Below are the code and all the weights of a small trained network. Each question names an input and a target symbol and asks about switching units off, where a switched-off unit gives its printed mean instead of its output.

import numpy as np


def w(rows, s, z=0):
    codes = np.array(rows[::2]) - 128.0
    scale = np.full(codes.shape[1], s)
    scale[-1] = z or s
    return codes * scale


def f(y):
    return np.maximum(y, 0)


def softmax(a):
    e = np.exp(a - a.max(-1, keepdims=True))
    return e / e.sum(-1, keepdims=True)


def log_softmax(a):
    a = a - a.max(-1, keepdims=True)
    return a - np.log(np.exp(a).sum(-1, keepdims=True))


def net(x, mask):
    ids = ['αβδζηθλπσφω'.index(c) for c in x.split()]
    T = len(ids)
    res = E[ids] + P[:T]
    u = 0
    for l in range(2):
        q, k, v = (res @ M[l].T for M in (Q, K, V))
        z = softmax(np.where(np.tri(T) > 0, q @ k.T / 4**0.5, -1e9)) @ v
        res = res + np.where(mask[u], z, O[l][:, -1]) @ O[l][:, :-1]
        u += 1
        y = f(res @ A[l][:, :-1].T + A[l][:, -1])
        res = res + np.where(mask[u : u + 8], y, B[l][:, -1]) @ B[l][:, :-1]
        u += 8
    return log_softmax(res[-1] @ U[:, :-1].T + U[:, -1])


Q, K, V, O, A, B = {}, {}, {}, {}, {}, {}
E = w([
[42,179,173,240,97,136,168,132,82],'α',
[76,56,184,174,143,181,97,159,136],'β',
[114,168,72,55,83,178,180,141,77],'δ',
[120,106,88,184,113,124,138,166,136],'ζ',
[120,97,93,182,111,131,136,176,145],'η',
[93,102,95,85,108,48,224,225,114],'θ',
[132,113,27,155,156,146,253,210,80],'λ',
[123,133,21,113,136,31,165,191,81],'π',
[121,186,60,61,78,163,166,141,74],'σ',
[176,121,58,66,113,164,52,121,179],'φ',
[136,115,124,129,155,116,166,65,197],'ω',
],0.011)
P = w([
[14,2,65,76,90,152,112,16,58],'0',
[67,26,58,143,70,160,119,83,109],'1',
[79,54,80,154,55,147,114,106,139],'2',
[104,76,103,145,63,127,118,128,146],'3',
[126,91,119,149,75,128,125,144,155],'4',
[136,107,127,138,89,108,135,153,163],'5',
[152,120,135,142,104,105,141,157,165],'6',
[153,138,146,139,133,105,158,162,169],'7',
[160,158,142,133,140,109,163,162,183],'8',
[166,171,147,117,164,89,177,162,180],'9',
[170,191,150,124,179,101,181,167,189],'10',
[171,217,138,119,211,92,188,160,196],'11',
[181,205,158,113,218,91,197,172,196],'12',
[191,205,168,99,222,93,202,177,188],'13',
],0.005)
Q[0] = w([
[116,113,90,150,135,109,175,108,157],'0.h0',
[146,128,120,118,110,161,86,135,144],'0.h0',
[125,119,191,156,125,190,57,10,122],'0.h0',
[151,107,86,96,102,133,123,116,156],'0.h0',
],0.013)
K[0] = w([
[153,156,169,139,167,110,148,78,187],'0.h0',
[137,107,112,119,72,141,92,121,117],'0.h0',
[61,3,96,162,42,126,130,83,82],'0.h0',
[153,114,104,99,139,139,98,83,166],'0.h0',
],0.012)
V[0] = w([
[138,151,176,155,145,102,168,50,185],'0.h0',
[89,120,143,148,162,103,254,29,190],'0.h0',
[22,150,192,213,199,103,252,207,80],'0.h0',
[182,74,179,120,179,130,73,77,195],'0.h0',
],0.0048)
O[0] = w([
[113,171,126,171,2,132,115,127,172,169],'0.h0',
[78,95,131,176,20,155,154,102,184,252],'0.h0',
[196,86,145,130,58,45,162,64,97,75],'0.h0',
[143,188,118,112,87,146,76,186,207,160],'0.h0',
],0.0065,0.0032)
A[0] = w([
[151,139,131,112,59,94,201,91,40,86],'0.n0',
[66,149,234,205,104,146,163,151,105,250],'0.n1',
[142,191,189,192,84,98,133,121,168,75],'0.n2',
[133,177,118,133,120,132,149,172,177,149],'0.n3',
[59,107,122,123,148,134,169,143,67,224],'0.n4',
[151,106,107,73,150,132,104,85,138,176],'0.n5',
[65,121,158,143,176,177,122,81,99,174],'0.n6',
[126,204,98,99,254,150,102,219,81,89],'0.n7',
],0.0068,0.0018)
B[0] = w([
[254,120,192,149,24,138,89,74,112,193],'0.n0',
[109,128,149,229,112,78,73,162,104,255],'0.n1',
[173,139,169,140,89,156,129,178,115,219],'0.n2',
[146,96,122,152,91,148,160,165,148,253],'0.n3',
[119,102,137,137,91,106,152,149,44,213],'0.n4',
[106,105,98,156,155,78,99,107,156,179],'0.n5',
[93,83,95,209,126,40,118,108,73,170],'0.n6',
[149,123,207,169,84,108,217,184,116,201],'0.n7',
],0.0077,0.0031)
Q[1] = w([
[159,162,8,90,41,154,255,106,116],'1.h0',
[202,150,27,89,18,190,170,182,109],'1.h0',
[208,251,150,123,116,97,98,81,82],'1.h0',
[129,77,108,105,106,140,196,225,138],'1.h0',
],0.0052)
K[1] = w([
[207,200,130,86,92,139,190,93,119],'1.h0',
[222,254,84,109,99,159,155,141,140],'1.h0',
[151,208,179,213,48,90,125,164,94],'1.h0',
[199,177,97,63,210,178,108,152,211],'1.h0',
],0.0058)
V[1] = w([
[138,116,75,29,158,139,158,144,160],'1.h0',
[129,93,71,156,155,193,159,117,150],'1.h0',
[134,103,195,157,113,117,182,204,77],'1.h0',
[219,144,110,76,156,175,255,110,184],'1.h0',
],0.0046)
O[1] = w([
[148,41,146,150,10,68,145,108,53,2],'1.h0',
[154,62,120,161,124,200,183,107,130,202],'1.h0',
[128,100,124,105,146,103,58,65,224,209],'1.h0',
[78,55,77,249,39,133,79,93,3,30],'1.h0',
],0.0039,0.0021)
A[1] = w([
[141,101,21,164,171,135,139,136,203,251],'1.n0',
[97,75,86,147,52,179,200,60,112,182],'1.n1',
[102,143,104,85,167,109,197,152,109,118],'1.n2',
[72,98,77,187,86,111,62,143,50,115],'1.n3',
[88,132,1,19,234,142,60,14,173,146],'1.n4',
[122,135,187,125,124,173,154,117,207,131],'1.n5',
[126,132,107,197,128,56,125,160,84,171],'1.n6',
[197,108,157,72,210,49,209,111,39,101],'1.n7',
],0.0059,0.0029)
B[1] = w([
[127,95,129,163,141,84,109,134,153,254],'1.n0',
[167,143,163,110,173,157,82,157,122,222],'1.n1',
[92,153,117,116,147,133,168,138,132,138],'1.n2',
[87,107,91,160,79,115,160,83,114,164],'1.n3',
[57,73,89,177,25,99,250,57,80,148],'1.n4',
[155,171,141,108,191,122,95,155,147,201],'1.n5',
[118,112,94,146,130,104,138,127,134,189],'1.n6',
[165,186,156,59,209,103,111,152,54,146],'1.n7',
],0.011,0.0061)
U = w([
[122,149,127,115,123,146,119,122,120,33],'α',
[152,98,191,56,80,98,109,134,112,77],'β',
[126,146,130,114,142,137,125,115,102,84],'δ',
[81,63,69,205,48,85,210,84,133,214],'ζ',
[188,143,169,132,210,126,2,198,198,250],'η',
[216,91,137,150,147,169,139,100,88,28],'θ',
[126,147,135,117,123,145,127,116,119,27],'λ',
[129,142,132,118,123,145,130,122,120,21],'π',
[152,170,73,111,163,69,99,107,99,65],'σ',
[75,183,140,106,173,154,207,170,112,82],'φ',
[116,174,133,103,69,217,104,125,105,226],'ω',
],0.0074,0.0027)

Each question gives the input, a string of symbols that net reads in full, and the target symbol t.
The units are the heads (4 rows each of Q, K, V and O) and the neurons (one row each of A and B). Each row of codes is followed by its name. A weight is (code - 128) times the scale printed after its matrix; where a second scale follows, it is the last column's (O, A, B and U).
mask holds one flag per unit, layer by layer, with each layer's heads first. A switched-off unit (its flag False) gives its mean, the last column of its rows in O or B, instead of its output. The means were averaged over made-up inputs and are rounded, as every weight is.
A unit's drop is (log p(t) with every unit on - log p(t) with that unit switched off) / (log p(t) with every unit on - log p(t) with every unit switched off).
The circuit of an input: a set's keep is (log p(t) with only the set's units on - log p(t) with every unit switched off) / (log p(t) with every unit on - log p(t) with every unit switched off). Starting from the 12 units with the biggest drops (on a tie, the unit counted first), units are removed one at a time, each time the one whose removal leaves the highest keep (on an exact tie, the one counted first), for as long as the keep stays at least 0.8.
units of the circuit, in order: the units of the circuit, biggest drop first
k most important neurons: the k neurons with the biggest drops, biggest first
k most important neurons of layer l: the k neurons of layer l with the biggest drops, biggest first
drop of u: that unit's drop, to one decimal
input α β φ, target ζ: units of the circuit, in order : 1.n4, 0.n2, 0.n1
input α β β ω ω ω ω θ ω λ ω φ ω π, target ζ: most important neuron of layer 0 : 0.n3
input θ ω ω π φ ω φ ω β σ ω α, target ζ: 3 most important neurons of layer 1 : 1.n1, 1.n6, 1.n3
input φ φ ω ω ω ω ω ω θ ω α, target ζ: 2 most important neurons : 0.n1, 1.n3
input ω ω φ δ ω θ θ φ θ π η, target ζ: 2 most important neurons : 1.n5, 1.n1
input φ ω α θ φ α, target η: 2 most important neurons : 0.n0, 0.n1
input ω σ φ θ α α ω β θ ω ω α, target η: 2 most important neurons : 0.n1, 0.n0
input β θ θ, target β: 2 most important neurons of layer 0 : 0.n0, 0.n4
input ω θ φ ω ω φ ω ω δ ω ω φ η β, target ζ: 2 most important neurons of layer 0 : 0.n1, 0.n6
input ω ω φ θ λ β φ ω δ φ δ π, target φ: 2 most important neurons : 1.n7, 0.n7
input π λ β ω φ φ η ω ω π, target ζ: 4 most important neurons of layer 1 : 1.n5, 1.n3, 1.n6, 1.n7
input ω ω ω φ φ β φ β σ, target φ: 2 most important neurons : 0.n7, 1.n2
input β λ π β β η π, target σ: 2 most important neurons of layer 1 : 1.n7, 1.n6
input ω ω φ φ σ, target φ: 4 most important neurons : 0.n7, 1.n2, 0.n0, 1.n0
input λ ω β ω ω φ φ π φ δ φ θ, target φ: 3 most important neurons : 1.n7, 1.n2, 0.n7
input ω ω λ α β ω φ, target ζ: most important neuron : 1.n4
input π θ ω ω α β λ η η θ, target β: 2 most important neurons of layer 1 : 1.n7, 1.n5
input ω λ θ θ λ, target θ: 2 most important neurons of layer 1 : 1.n1, 1.n7
input θ β φ λ λ ω λ ω φ ω ω λ, target ζ: 3 most important neurons of layer 1 : 1.n5, 1.n3, 1.n6
input ω φ ω φ β π, target φ: most important neuron of layer 0 : 0.n7
input ω ω β β θ β ω ω β ω ω θ ω η, target ζ: 3 most important neurons of layer 0 : 0.n1, 0.n0, 0.n3
input ω β φ ω δ σ α ω φ φ λ, target φ: drop of 0.n0 : 0.1
input σ ω ω, target η: drop of 1.n1 : 0.2
input α ω λ π σ ω π ζ ω δ ω ζ, target ζ: drop of 1.n2 : 0.0
input ω ω ω π φ π ω α ω ω ζ, target ζ: 2 most important neurons : 0.n1, 1.n3
